Below are the code and all the weights of a small trained network. Each question names an input and a class and asks about switching units off, where a switched-off unit gives its printed mean instead of its output.

import numpy as np


def w(rows, s, z=0):
    codes = np.array(rows[::2]) - 128.0
    scale = np.full(codes.shape[1], s)
    scale[-1] = z or s
    return codes * scale


def f(y):
    return np.maximum(y, 0)


def log_softmax(a):
    a = a - a.max(-1, keepdims=True)
    return a - np.log(np.exp(a).sum(-1, keepdims=True))


def net(x, mask):
    res = np.array(x, float).reshape(1, 2) / 4 @ E
    y = f(res @ A[0][:, :-1].T + A[0][:, -1])
    res = res + np.where(mask, y, B[0][:, -1]) @ B[0][:, :-1]
    return log_softmax(res[-1] @ U[:, :-1].T + U[:, -1])


A, B = {}, {}
E = w([
[63,77,89,113,87,96,110,248,73,164,214],'x0',
[93,38,143,45,44,105,86,72,108,63,63],'x1',
],0.013)
A[0] = w([
[231,128,191,123,153,190,210,44,171,94,109,103],'neuron 1',
[114,117,154,107,109,80,106,109,116,74,70,97],'neuron 2',
[163,163,148,155,193,212,139,152,163,158,163,95],'neuron 3',
[120,84,173,59,124,146,83,112,99,66,68,95],'neuron 4',
[174,105,160,73,181,153,175,94,106,132,139,201],'neuron 5',
[183,187,175,101,118,167,173,42,166,150,62,82],'neuron 6',
[190,158,210,139,173,234,146,131,163,84,33,97],'neuron 7',
[88,1,147,87,108,110,104,58,117,62,24,109],'neuron 8',
[100,165,112,176,142,100,130,81,155,84,94,227],'neuron 9',
[106,76,105,98,102,85,146,198,74,158,252,104],'neuron 10',
[174,177,157,205,204,145,172,148,156,187,136,75],'neuron 11',
[100,91,131,153,113,101,68,151,114,97,68,88],'neuron 12',
[116,101,138,119,123,141,169,122,106,151,93,248],'neuron 13',
[155,97,138,88,76,66,94,87,170,115,103,120],'neuron 14',
[173,156,97,243,121,160,168,156,188,150,143,184],'neuron 15',
],0.0091,0.014)
B[0] = w([
[183,106,175,120,78,186,71,182,47,140,134,207],'neuron 1',
[182,145,101,157,149,43,93,105,141,152,173,176],'neuron 2',
[214,117,57,213,149,98,81,103,183,163,183,182],'neuron 3',
[163,169,74,164,154,78,57,125,152,167,143,198],'neuron 4',
[102,76,159,57,81,156,153,57,155,123,113,184],'neuron 5',
[143,188,178,91,58,121,24,207,95,195,87,196],'neuron 6',
[147,175,140,108,76,129,84,200,60,123,103,195],'neuron 7',
[165,157,103,164,141,102,153,125,152,224,206,252],'neuron 8',
[81,134,166,64,81,168,160,100,138,122,113,206],'neuron 9',
[176,205,177,104,71,141,106,254,70,100,47,244],'neuron 10',
[190,112,95,221,169,89,75,99,146,170,159,195],'neuron 11',
[206,173,91,180,145,87,28,164,105,140,151,159],'neuron 12',
[30,57,95,18,70,199,218,35,244,68,107,223],'neuron 13',
[144,131,63,189,153,99,106,130,163,178,144,187],'neuron 14',
[143,57,67,147,94,118,153,121,184,127,137,217],'neuron 15',
],0.0099,0.018)
U = w([
[172,124,79,188,145,96,95,139,211,196,191,73],'0',
[147,152,216,106,65,154,88,217,3,160,86,72],'1',
[87,66,134,65,78,187,189,111,245,126,116,254],'2',
[113,111,142,122,177,136,128,117,127,106,110,90],'3',
],0.013,0.0086)

Each question gives the input, the list of numbers given to net, and the class t.
The units are the neurons (one row each of A and B). Each row of codes is followed by its name. A weight is (code - 128) times the scale printed after its matrix; where a second scale follows, it is the last column's (A, B and U).
mask holds one flag per neuron, in row order. A switched-off neuron (its flag False) gives its mean, the last column of its row in B, instead of its output. The means were averaged over made-up inputs and are rounded, as every weight is.
A unit's drop is (log p(t) with every unit on - log p(t) with that unit switched off) / (log p(t) with every unit on - log p(t) with every unit switched off).
unit that matters most: the unit with the biggest drop
k most important neurons: the k neurons with the biggest drops, biggest first
drop when u is switched off: that unit's drop, to one decimal
input [4,4], class 0: unit that matters most -> neuron 1
input [-7,7], class 0: 2 most important neurons -> [neuron 8; neuron 10]
input [4,0], class 1: 2 most important neurons -> [neuron 10; neuron 15]
input [-1,-3], class 2: 2 most important neurons -> [neuron 8; neuron 4]
input [-2,3], class 2: 2 most important neurons -> [neuron 11; neuron 3]
input [-7,8], class 0: 2 most important neurons -> [neuron 8; neuron 14]
input [1,3], class 2: 2 most important neurons -> [neuron 11; neuron 3]
input [-6,-4], class 1: 2 most important neurons -> [neuron 1; neuron 7]
input [-4,3], class 1: 3 most important neurons -> [neuron 6; neuron 1; neuron 15]
input [7,-3], class 1: drop when neuron 10 is switched off -> 0.3
input [-5,6], class 0: drop when neuron 8 is switched off -> 3.2
input [7,-2], class 1: drop when neuron 10 is switched off -> 0.2
